Below is a small trained network, with its code and all its weights. Each question gives an input and a class and asks what happens when units are switched off, that is, made to give their printed mean instead of their output.

import numpy as np


def w(rows, s, z=0):
    codes = np.array(rows[::2]) - 128.0
    scale = np.full(codes.shape[1], s)
    scale[-1] = z or s
    return codes * scale


def norm(h):
    return h / np.sqrt((h * h).mean(-1, keepdims=True) + 1e-5)


def f(y):
    return y / 2 * (1 + np.tanh(0.7978845608 * (y + 0.044715 * y**3)))


def log_softmax(a):
    a = a - a.max(-1, keepdims=True)
    return a - np.log(np.exp(a).sum(-1, keepdims=True))


def net(x, mask):
    res = np.array(x, float).reshape(1, 4) / 4 @ E
    u = 0
    for l in range(2):
        y = f(norm(res) @ A[l][:, :-1].T + A[l][:, -1])
        res = res + np.where(mask[u : u + 3], y, B[l][:, -1]) @ B[l][:, :-1]
        u += 3
    return log_softmax(norm(res)[-1] @ U[:, :-1].T + U[:, -1])


A, B = {}, {}
E = w([
[253,11,207],'x0',
[181,231,123],'x1',
[145,112,57],'x2',
[129,129,128],'x3',
],0.0044)
A[0] = w([
[54,76,125,36],'L0N0',
[136,98,36,4],'L0N1',
[54,151,255,60],'L0N2',
],0.014,0.0028)
B[0] = w([
[27,101,146,211],'L0N0',
[215,104,8,162],'L0N1',
[181,117,3,252],'L0N2',
],0.015,0.0036)
A[1] = w([
[24,212,48,5],'L1N0',
[137,179,126,128],'L1N1',
[193,252,138,4],'L1N2',
],0.012,0.0021)
B[1] = w([
[193,154,202,253],'L1N0',
[149,6,79,144],'L1N1',
[38,91,112,193],'L1N2',
],0.015,0.0063)
U = w([
[253,103,244,253],'0',
[249,76,19,24],'1',
[20,52,155,97],'2',
],0.015,0.0043)

Each question gives the input, the list of numbers given to net, and the class t.
The units are the neurons (one row each of A and B). Each row of codes is followed by its name. A weight is (code - 128) times the scale printed after its matrix; where a second scale follows, it is the last column's (A, B and U).
mask holds one flag per neuron, layer by layer. A switched-off neuron (its flag False) gives its mean, the last column of its row in B, instead of its output. The means were averaged over made-up inputs and are rounded, as every weight is.
A unit's drop is (log p(t) with every unit on - log p(t) with that unit switched off) / (log p(t) with every unit on - log p(t) with every unit switched off).
The circuit of an input: a set's keep is (log p(t) with only the set's units on - log p(t) with every unit switched off) / (log p(t) with every unit on - log p(t) with every unit switched off). Starting from all 6 units, units are removed one at a time, each time the one whose removal leaves the highest keep (on an exact tie, the one counted first), for as long as the keep stays at least 0.8.
units of the circuit, in order: the units of the circuit, biggest drop first
k most important neurons of layer l: the k neurons of layer l with the biggest drops, biggest first
drop of u: that unit's drop, to one decimal
input [1,1,-8,2], class 1: units of the circuit, in order	(L0N2)
input [2,-8,3,8], class 2: units of the circuit, in order	(L1N0; L0N2)
input [-4,7,-3,8], class 2: 2 most important neurons of layer 1	(L1N2; L1N1)
input [-2,6,4,-8], class 2: units of the circuit, in order	(L1N2; L0N2)
input [5,-7,-6,6], class 2: 2 most important neurons of layer 0	(L0N1; L0N0)
input [7,8,-5,-8], class 2: units of the circuit, in order	(L1N2; L1N0; L0N1)
input [0,3,2,6], class 2: 2 most important neurons of layer 0	(L0N0; L0N2)
input [-8,-8,2,-2], class 0: 2 most important neurons of layer 1	(L1N0; L1N2)
input [4,8,7,-3], class 2: units of the circuit, in order	(L1N2; L0N2; L1N0)
input [-8,-8,4,-8], class 0: 2 most important neurons of layer 1	(L1N0; L1N2)
input [-3,5,-6,8], class 1: 2 most important neurons of layer 0	(L0N2; L0N0)
input [-8,-8,5,1], class 0: 2 most important neurons of layer 0	(L0N2; L0N1)
input [-5,5,-7,8], class 1: 2 most important neurons of layer 1	(L1N1; L1N2)
input [6,-7,-2,-8], class 2: units of the circuit, in order	(L1N0)
input [1,1,-8,4], class 1: drop of L0N2	0.6
input [3,-4,-6,8], class 1: drop of L0N2	1.5
input [-1,-3,-8,5], class 1: drop of L0N2	1.4
input [4,-8,5,-7], class 2: 2 most important neurons of layer 0	(L0N2; L0N0)
